Below are the code and all the weights of a small trained network. Each question names an input and a class and asks about switching units off, where a switched-off unit gives its printed mean instead of its output.

import numpy as np


def w(rows, s, z=0):
    codes = np.array(rows[::2]) - 128.0
    scale = np.full(codes.shape[1], s)
    scale[-1] = z or s
    return codes * scale


def f(y):
    return np.maximum(y, 0)


def log_softmax(a):
    a = a - a.max(-1, keepdims=True)
    return a - np.log(np.exp(a).sum(-1, keepdims=True))


def net(x, mask):
    res = np.array(x, float).reshape(1, 4) / 4 @ E
    y = f(res @ A[0][:, :-1].T + A[0][:, -1])
    res = res + np.where(mask, y, B[0][:, -1]) @ B[0][:, :-1]
    return log_softmax(res[-1] @ U[:, :-1].T + U[:, -1])


A, B = {}, {}
E = w([
[145,197,143,150,117,139,170,107,118,126],'x0',
[198,116,200,197,241,72,165,116,96,121],'x1',
[155,151,120,42,144,1,53,22,176,12],'x2',
[114,86,166,136,65,64,170,36,68,238],'x3',
],0.011)
A[0] = w([
[131,106,144,169,138,244,163,227,118,107,206],'neuron 1',
[212,156,120,116,213,49,129,124,181,73,101],'neuron 2',
[108,110,89,139,127,100,135,116,97,197,184],'neuron 3',
[28,156,91,111,41,162,113,110,144,143,253],'neuron 4',
[152,111,229,144,184,112,129,151,89,99,171],'neuron 5',
[93,196,53,100,89,126,91,150,156,69,173],'neuron 6',
[97,113,132,141,90,127,152,131,46,218,112],'neuron 7',
[90,135,148,114,91,64,143,89,165,107,135],'neuron 8',
[161,108,142,87,87,77,137,52,107,168,38],'neuron 9',
],0.011,0.0054)
B[0] = w([
[102,64,186,147,67,94,205,182,147,88,253],'neuron 1',
[180,83,142,101,118,187,99,108,75,66,226],'neuron 2',
[123,110,184,149,173,149,135,111,62,172,180],'neuron 3',
[126,199,199,36,133,155,69,167,122,6,210],'neuron 4',
[196,76,105,207,121,144,155,53,88,154,200],'neuron 5',
[163,171,102,97,154,149,109,165,210,172,204],'neuron 6',
[116,111,72,75,161,221,75,44,49,151,210],'neuron 7',
[92,158,117,134,134,32,98,164,190,82,180],'neuron 8',
[122,90,188,150,77,21,151,204,135,128,185],'neuron 9',
],0.012,0.02)
U = w([
[2,176,231,87,29,91,144,197,154,94,246],'0',
[165,140,141,40,144,224,79,58,23,57,47],'1',
[171,51,159,205,56,46,218,116,107,118,224],'2',
[104,118,96,204,155,195,154,28,57,234,26],'3',
[172,223,13,81,194,146,86,124,215,120,46],'4',
],0.0085,0.0013)

Each question gives the input, the list of numbers given to net, and the class t.
The units are the neurons (one row each of A and B). Each row of codes is followed by its name. A weight is (code - 128) times the scale printed after its matrix; where a second scale follows, it is the last column's (A, B and U).
mask holds one flag per neuron, in row order. A switched-off neuron (its flag False) gives its mean, the last column of its row in B, instead of its output. The means were averaged over made-up inputs and are rounded, as every weight is.
A unit's drop is (log p(t) with every unit on - log p(t) with that unit switched off) / (log p(t) with every unit on - log p(t) with every unit switched off).
The circuit of an input: a set's keep is (log p(t) with only the set's units on - log p(t) with every unit switched off) / (log p(t) with every unit on - log p(t) with every unit switched off). Starting from all 9 units, units are removed one at a time, each time the one whose removal leaves the highest keep (on an exact tie, the one counted first), for as long as the keep stays at least 0.8.
units of the circuit, in order: the units of the circuit, biggest drop first
most important unit: the unit with the biggest drop
top k neurons: the k neurons with the biggest drops, biggest first
drop when u is switched off: that unit's drop, to one decimal
input [5,0,-7,-2], class 0: most important unit : neuron 1
input [-4,1,5,6], class 2: top 2 neurons : [neuron 4; neuron 6]
input [7,0,2,-3], class 4: units of the circuit, in order : [neuron 7; neuron 1; neuron 6]
input [7,-2,-1,0], class 0: top 2 neurons : [neuron 2; neuron 7]
input [2,1,-1,2], class 3: top 3 neurons : [neuron 4; neuron 2; neuron 1]
input [7,1,-5,-3], class 2: top 2 neurons : [neuron 4; neuron 1]
input [-7,-6,1,4], class 0: top 2 neurons : [neuron 2; neuron 5]
input [2,-7,-4,8], class 1: top 2 neurons : [neuron 7; neuron 4]
input [1,5,0,-2], class 2: top 3 neurons : [neuron 7; neuron 4; neuron 5]
input [1,0,7,-2], class 4: top 3 neurons : [neuron 6; neuron 8; neuron 7]
input [5,-8,1,-6], class 4: top 2 neurons : [neuron 6; neuron 9]
input [2,-5,-6,6], class 1: top 2 neurons : [neuron 7; neuron 4]
input [-7,-5,1,8], class 0: top 3 neurons : [neuron 9; neuron 2; neuron 8]
input [-5,-6,-7,4], class 1: units of the circuit, in order : [neuron 7]
input [4,7,-7,1], class 3: units of the circuit, in order : [neuron 7; neuron 4]
input [-2,0,8,-7], class 4: drop when neuron 1 is switched off : 0.1
input [5,-2,-7,-1], class 0: drop when neuron 1 is switched off : 7.9
input [6,7,-3,7], class 3: drop when neuron 6 is switched off : 0.0
